Each row has a name. Each piece below is followed by the name of the row it came from, unless a question asks for something else. Each question is about the rows just above it. Places in a row count from 0.

<94>: [146 152 118 178  96  93  98]
<16>: [119  96 108 131 182  91 108]
<88>: [126 108 115  93 195 131 144]
<3>: [124 107 109 107 158  82  94]
<143>: [170 183 116 125 131 144 161]
Repeated in <16>: : [108]
<143> in full: : [170 183 116 125 131 144 161]
<94> in full: : [146 152 118 178  96  93  98]
Which value appears more than once in <3>? : [107]
[170 183 116 125 131 144 161] : <143>

<167>: [123 133 127 132 130 124 128 133 131 123 133 133 130 119 132 130 125 131
 128]
<19>: [193  70  83 102  58 190 131 127  97 159  75 119  99 118 132  79 200 113
 155]
<79>: [114 133 130 135 136 122 132 125 130 120 147 125 133 125 129 129 126 131
 124]
<126>: [129 131 124 128 132 128 130 129 127 134 118 128 132 126 127 123 125 133
 115]
<50>: [118 136 125 120 132 117 141 133 129 140 127 137 132 125 130 134 122 135
 127]
<118>: [131 135 134 126 138 128 126 131 125 125 129 125 130 134 123 128 124 131
 128]
<86>: [133 128 135 129 128 124 131 127 135 136 126 130 139 129 130 129 129 128
 131]
<64>: [129 134 127 133 134 128 125 122 130 133 124 135 126 123 124 132 125 134
 128]
<122>: [114 133 130 135 136 122 132 125 130 120 147 125 133 130 137 125 131 132
 135]
After [119 132], its row goes on with : [130 125 131 128]
Go on from [132 130 124 128 133] to the end of its row. : [131 123 133 133 130 119 132 130 125 131 128]

<13>: [144 117 128 123 164 131 106]
<138>: [185 157  90 174  89 118 174]
<133>: [ 89 107 149  97 163 144  94]
<35>: [125 150 105 161  74 130 183]
<44>: [104 104 143 102 183 135  82]
<155>: [137 155 100 168  66 126 191]
<133> in full: : [ 89 107 149  97 163 144  94]
[155 100] with +1 step of 1 on every entry: : [156 101]
Move every entry of [144 117] by -1 step of 1. : [143 116]
Where in the named rows is [74]? : <35>, 4
Row and place of [82] in the named rows: : <44>, 6
The value that <44> holds more than once: : [104]
<13> in full: : [144 117 128 123 164 131 106]

<63>: [ 90  87 164 129 141 140 139  77  64  87]
<36>: [155  99 119 165 111 121 105 161 199 197]
<109>: [ 77 157 127  99 182 121 123 183  64 134]
<125>: [183 152  75 143 183 115  87  77  64  86]
[141] is at row and place : <63>, 4
<63> in full: : [ 90  87 164 129 141 140 139  77  64  87]
Repeated in <63>: : [87]
The rest of the row after [123 183]: : [ 64 134]
[134] is at row and place : <109>, 9
Shift each entry of [77] by +1 times 1: : [78]
<36> in full: : [155  99 119 165 111 121 105 161 199 197]

<134>: [155 147 163 166 164 138 146 138 142 160 144 128 158 146 137 129 132 115
 144 107 146 116 156 146 158 113]
<23>: [129 115 106 110 111 134 114 122 158 129 141 120 108 127 133 116 121 126
 157 121 114 125 110 118 110 129]
<18>: [122 134 129 123 128 136 157 135 120 119 131 132 135 124 131 165 116 126
 122 129 157 139 139 135 133 123]
<96>: [121 127 132 132 125 124 113 126 115 131 124 113 120 128 123 105 123 113
 121 105 113 109 125 125 129 111]
<43>: [136 139 160 160 153 118 129 129  99 141 116 126 152 132 117 114 138 117
 102 112 129 109 146 135 150 113]
<144>: [117 104  94 100  96  74 114  90 117  94  71 153 122  94  85 133 158 167
  89 184 114 157  88  84  85 174]
<83>: [126 108 108 108 104 141 124 123 160 113 145 115 101 120 144 131 111 119
 160 114 124 126 114 126 116 117]
<162>: [119 135 127 120 128 148 157 143 126 123 144 126 129 131 141 163 110 121
 135 120 157 136 142 140 135 116]
<15>: [137 134 156 151 143 172 125 154 140 142 172 103 123 150 170 110 106  96
 162  82 125  97 155 167 164  87]
<83> in full: : [126 108 108 108 104 141 124 123 160 113 145 115 101 120 144 131 111 119
 160 114 124 126 114 126 116 117]
<144> in full: : [117 104  94 100  96  74 114  90 117  94  71 153 122  94  85 133 158 167
  89 184 114 157  88  84  85 174]
<23> in full: : [129 115 106 110 111 134 114 122 158 129 141 120 108 127 133 116 121 126
 157 121 114 125 110 118 110 129]

<135>: [137 125 140 110 175 122 137 121  98 166  97 154  91 112 158  74 151 147
 154 132  96]
<160>: [166 132 122  94 118 145 125 156 145 122 128 152  92 144 117 134 120 116
 119 149 172]
<82>: [161 123 110 137 145 108  86 133 138 184 174 119 158 183 107 135 168 161
 160 110 109]
<65>: [109 150  83 160 127 116 116 122 117 142 151 141 134 158 161 121 147 157
 144 133 141]
<121>: [171 181 160  89 127 118 145 147 153 176 119 105 155 168 150 104 137 155
 151 138 103]
<147>: [104 146 126 124  86 126 100 123 167 142 132 148 117 144 120 122 150 184
 130 164 125]
<42>: [161 125 140 110 175 123  86 140 138 184 174 119 158 120 151 140 140 138
 140 150 139]
<24>: [137 125 140 110 175 122 137 121  98 166  97 154  91 112 158  74 123 110
 101 145 129]
<41>: [128 128 131 128 127 128 130 129 166 142 129 127 126 127 129 130 127 127
 129 127 130]
Shift each entry of [118 145 147 153] by +1 times 1: : [119 146 148 154]
Go on from [156 145] to the end of its row. : [122 128 152  92 144 117 134 120 116 119 149 172]
Where do [137 125 140 110 175 122 137 121  98 166  97 154  91 112 158  74 123 110
 101 145 129] appear? : <24>
<135> in full: : [137 125 140 110 175 122 137 121  98 166  97 154  91 112 158  74 151 147
 154 132  96]
Shift each entry of [98] by +1 times 1: : [99]
Go on from [167 142] to the end of its row. : [132 148 117 144 120 122 150 184 130 164 125]
Repeated in <147>: : [126]

<95>: [ 72 162 158 119 126]
<91>: [ 71 140  96 125 127]
<72>: [ 72  95 158 119 162]
<95> in full: : [ 72 162 158 119 126]
The row with [ 72  95 158 119 162] is : <72>
Row and place of [71] in the named rows: : <91>, 0
[ 71 140  96 125 127] is in which row? : <91>
[95] is at row and place : <72>, 1

<152>: [137 115 114 130 127 113 148 134 152 108 142 134 149 111 133 140 158]
<185>: [108 124 162 140 146 121 153 132 172 187 160 114 127 172 157 115 110]
<74>: [132 119 128 125 113 122 145 107 186 156 164 125 150 159 171 123 136]
<93>: [141 133 123 120 122 118 144 127 155 138 151 130 143 151 133 142 138]
<46>: [123 133 118 144 150 145 131 123 123 128 118 128 100 126 124 132  95]
<61>: [151 104 137 122 100 109 130 109 108 132 127 159 115 134 112 154 125]
<203>: [114 118 127 127 145 104 137 126 145 113 159 114 146 110 128 113 148]
<107>: [113 137 127 127 149 110 114 132  85 148 103 137 115 137 113 125 118]
<106>: [128 101 128 138 127 113 155 145 132 139 143 124 124 151 128 139 118]
<196>: [141 119 110 126 131 124 128 132  99 131 131 139 123 124 131 143 116]
<111>: [137 114 125 146 135 119 148 139 136 141 134 141 131 136 138 152 127]
<185> in full: : [108 124 162 140 146 121 153 132 172 187 160 114 127 172 157 115 110]
<152> in full: : [137 115 114 130 127 113 148 134 152 108 142 134 149 111 133 140 158]
[132 119 128 125 113 122 145 107 186 156 164 125 150 159 171 123 136] : <74>
Which value appears more than once in <152>? : [134]
Which value appears more than once in <185>? : [172]

<77>: [103  58 131 158 193 106]
<47>: [144 117 165 132 116 130]
<141>: [125 105 136 141 143 125]
<30>: [ 84 129  58  69  91 152]
<149>: [145 117 164  70 163 113]
Which value appears more than once in <141>? : [125]
Where in the named rows is [132]? : <47>, 3
Move every entry of [145 117 164] by +1 step of 1. : [146 118 165]
<30> in full: : [ 84 129  58  69  91 152]
Move every entry of [116] by -1 step of 1. : [115]
Go on from [117 164] to the end of its row. : [ 70 163 113]
Row and place of [69] in the named rows: : <30>, 3

<89>: [141 129 140 125 123 111 118]
<113>: [125 131 131 101 130 109 130]
<17>: [133 135 126 148 121 149 137]
<81>: [141 129 140 126 123 129 144]
<148>: [141 129 140 126 123 129 132]
<8>: [118 123 146 145 135 129 133]
Go on from [123 111] to the end of its row. : [118]
Shift each entry of [121] by +1 times 1: : [122]
The rest of the row after [131 131 101 130 109]: : [130]
Shift each entry of [141 129 140] by +1 times 1: : [142 130 141]
After [125 131 131], its row goes on with : [101 130 109 130]
<81> in full: : [141 129 140 126 123 129 144]

<28>: [139 107 112 124 148 126  90  79 148]
<57>: [129 142 151 132 124 138 154 181 133]
<136>: [139 107 112 124 148 138  90  79 105]
<87>: [138 133 149 102  95 137 137 138 116]
<80>: [125 131 127 113 101 122 133 123 130]
<38>: [115 144 133 146 128  98 157 153 158]
<21>: [145 128 150 120 128 123 110 109 115]
<68>: [143 104 117 119 149 148  85  78  99]
<33>: [143 115 129 111 128 153 109 109  99]
[142] is at row and place : <57>, 1
The value that <28> holds more than once: : [148]
Where do [138 133 149 102  95 137 137 138 116] appear? : <87>
Go on from [109 109] to the end of its row. : [99]

<20>: [136 141 131 163 125 134 132 109 101 133 119 113 153 122 153  91 125 124
 118 127 107 117 150 119 115 181 130 117 129]
<112>: [127 125 128 152 143 128 129 112 106 137 123 116 142 116 135 127 124 144
 141 129 122  97 136 113 128 153 143 127 139]
<127>: [120 118 137 153 124 146 119 113  93 150 121 129 149 106 121 104 126 146
 139 113 127 117 127 112 123 141 146 115 136]
<84>: [130 127 128 153 130 137 129 109 100 142 121 117 151 116 136 110 128 133
 125 127 120 108 141 112 118 161 138 124 136]
<120>: [132 121 119 149 120 144 122 102  98 148 110 102 146 120 134 111 127 120
 118 122 120 112 142 113 124 152 149 121 143]
Where do [132 121 119 149 120 144 122 102  98 148 110 102 146 120 134 111 127 120
 118 122 120 112 142 113 124 152 149 121 143] appear? : <120>
[130 127 128 153 130 137 129 109 100 142 121 117 151 116 136 110 128 133
 125 127 120 108 141 112 118 161 138 124 136] : <84>
[113] with +1 step of 1 on every entry: : [114]
<127> in full: : [120 118 137 153 124 146 119 113  93 150 121 129 149 106 121 104 126 146
 139 113 127 117 127 112 123 141 146 115 136]
[116] with +1 step of 1 on every entry: : [117]
<112> in full: : [127 125 128 152 143 128 129 112 106 137 123 116 142 116 135 127 124 144
 141 129 122  97 136 113 128 153 143 127 139]

<115>: [109 129 132  80 140 116  86 141 136 123 132 145 136 133 145 129 140]
<4>: [148 135 179 179 138 108 133 140 179 179  99 149 127 117 133 163 147]
<71>: [ 71 142 153 129 120 192 119 131 138 148 134 140 115 111 124 149 108]
<156>: [146 129 125 146 140 131 180 106 141 138 123 118 148 143 134 142 141]
<67>: [107 125 128 166 134 115 177 116 119 135 121 107 121 113 112 115 113]
<150>: [109 129 132  80 140 116  86 141 136 118 118 122 126 122 121 151 153]
<183>: [110 131 143 133 133 122 142 108 149 116 133 134 118 134 129 131 120]
<159>: [135 135 145 140 128 110 174 112 125 123 132 146 132 133  99 138 143]
<40>: [107 125 128 166 134 115 177 116 119 135 121 107 127 122 113 118 126]
Shift each entry of [138] by +1 times 1: : [139]
<150> in full: : [109 129 132  80 140 116  86 141 136 118 118 122 126 122 121 151 153]
The rest of the row after [123 132 146]: : [132 133  99 138 143]
[148 135 179 179 138 108 133 140 179 179  99 149 127 117 133 163 147] is in which row? : <4>

